|  2.22 | -0.12 |  1.48 |  3.69 | -1.89 | -0.70 | -3.10 |  2.55 | -0.60 |  2.50 | -0.41 |
|  0.24 | -1.54 | -2.26 |  0.19 |  3.09 | -2.57 | -4.67 | -0.26 |  0.08 |  0.33 | -1.36 |
|  1.81 | -0.24 |  0.15 |  2.77 |  0.32 | -1.67 | -4.82 |  0.53 | -0.36 |  3.17 | -0.11 |
|  2.27 |  2.64 |  2.95 |  0.70 | -1.09 | -0.32 | -2.34 |  0.09 | -3.56 |  1.10 |  2.32 |
| -0.93 | -0.35 | -1.79 | -2.46 |  3.28 |  2.55 | -1.91 |  1.91 | -1.45 | -2.96 |  1.33 |
:
|  2.22 |  1.48 | -1.89 | -3.10 | -0.60 | -0.41 |
|  0.24 | -2.26 |  3.09 | -4.67 |  0.08 | -1.36 |
|  1.81 |  0.15 |  0.32 | -4.82 | -0.36 | -0.11 |
|  2.27 |  2.95 | -1.09 | -2.34 | -3.56 |  2.32 |
| -0.93 | -1.79 |  3.28 | -1.91 | -1.45 |  1.33 |

|  0.89 |  2.27 |  1.09 |  2.55 |  0.38 | -1.79 | -1.34 |  0.84 |  0.81 |  0.57 | -0.80 |
| -1.27 |  5.49 | -0.57 |  3.62 | -2.07 | -0.48 | -1.27 | -1.09 | -0.35 | -1.73 | -1.32 |
:
|  0.89 |  1.09 |  0.38 | -1.34 |  0.81 | -0.80 |
| -1.27 | -0.57 | -2.07 | -1.27 | -0.35 | -1.32 |

|  1.24 |  1.04 | -0.84 | -4.96 | -0.16 |  1.62 | -2.74 |
| -0.59 | -0.24 |  0.33 |  1.93 | -0.30 | -1.17 |  1.14 |
|  0.61 |  0.32 |  0.39 |  0.58 | -0.55 | -0.79 | -0.49 |
|  1.03 |  0.41 |  1.16 | -0.65 |  0.19 | -0.15 | -0.18 |
| -1.91 |  1.04 | -4.93 |  5.14 | -0.17 |  3.21 |  1.66 |
| -0.83 | -0.41 |  0.22 |  3.27 | -0.49 | -2.07 |  1.37 |
| -0.19 | -1.90 |  1.04 |  1.66 | -0.05 | -1.44 |  1.73 |
| -0.86 | -2.13 |  3.21 | -3.31 | -1.03 | -3.98 | -0.21 |
:
|  1.24 | -0.84 | -0.16 | -2.74 |
| -0.59 |  0.33 | -0.30 |  1.14 |
|  0.61 |  0.39 | -0.55 | -0.49 |
|  1.03 |  1.16 |  0.19 | -0.18 |
| -1.91 | -4.93 | -0.17 |  1.66 |
| -0.83 |  0.22 | -0.49 |  1.37 |
| -0.19 |  1.04 | -0.05 |  1.73 |
| -0.86 |  3.21 | -1.03 | -0.21 |

|  0.56 | -4.73 | -2.01 |
|  2.06 |  5.44 |  0.52 |
|  2.08 | -1.12 | -3.06 |
|  5.27 |  5.15 | -2.24 |
|  1.44 |  1.37 | -1.25 |
:
|  0.56 | -2.01 |
|  2.06 |  0.52 |
|  2.08 | -3.06 |
|  5.27 | -2.24 |
|  1.44 | -1.25 |

| -4.74 |  2.77 | -0.33 | -2.55 | -2.86 |  2.98 | -0.12 | -0.99 |  3.45 |  3.45 | -0.56 |  3.08 | -2.75 |
|  3.59 | -5.28 |  2.37 | -1.30 | -2.49 |  2.35 |  2.60 | -2.33 | -0.42 | -3.28 | -1.84 |  1.72 | -1.23 |
|  0.06 | -2.46 | -2.54 |  0.05 |  0.62 |  3.42 | -2.97 |  4.25 | -4.67 | -4.42 |  2.63 |  0.93 |  0.19 |
| -0.49 |  0.63 | -5.34 | -0.84 | -1.28 |  4.37 | -5.54 |  2.94 |  0.66 |  1.35 |  2.08 |  3.28 | -0.84 |
:
| -4.74 | -0.33 | -2.86 | -0.12 |  3.45 | -0.56 | -2.75 |
|  3.59 |  2.37 | -2.49 |  2.60 | -0.42 | -1.84 | -1.23 |
|  0.06 | -2.54 |  0.62 | -2.97 | -4.67 |  2.63 |  0.19 |
| -0.49 | -5.34 | -1.28 | -5.54 |  0.66 |  2.08 | -0.84 |

| -5.46 |  1.96 | -1.78 | -0.61 |  1.09 |  0.67 |  1.15 | -2.76 | -3.05 |  1.88 |  0.85 |  0.57 | -0.77 | -1.54 |
| -1.29 |  1.69 | -0.92 |  0.27 | -0.68 |  1.01 |  0.59 | -1.46 |  0.01 | -0.26 |  0.55 | -0.57 |  1.55 | -1.42 |
| -1.89 |  0.47 | -1.04 | -0.72 |  0.41 |  0.09 |  2.16 |  0.89 |  0.01 | -1.69 |  0.78 | -1.01 |  1.38 | -1.30 |
:
| -5.46 | -1.78 |  1.09 |  1.15 | -3.05 |  0.85 | -0.77 |
| -1.29 | -0.92 | -0.68 |  0.59 |  0.01 |  0.55 |  1.55 |
| -1.89 | -1.04 |  0.41 |  2.16 |  0.01 |  0.78 |  1.38 |

|  2.31 | -3.11 |  1.09 |
|  0.05 |  0.09 |  4.49 |
| -0.12 |  2.05 |  1.05 |
|  2.48 |  3.70 |  0.21 |
| -1.91 | -2.67 | -2.40 |
|  4.93 | -0.33 |  2.71 |
|  5.03 |  1.38 |  1.61 |
|  2.00 |  6.57 | -0.18 |
|  2.97 | -0.39 |  4.71 |
| -1.32 |  0.46 |  2.61 |
| -0.35 |  0.81 |  3.62 |
:
|  2.31 |  1.09 |
|  0.05 |  4.49 |
| -0.12 |  1.05 |
|  2.48 |  0.21 |
| -1.91 | -2.40 |
|  4.93 |  2.71 |
|  5.03 |  1.61 |
|  2.00 | -0.18 |
|  2.97 |  4.71 |
| -1.32 |  2.61 |
| -0.35 |  3.62 |
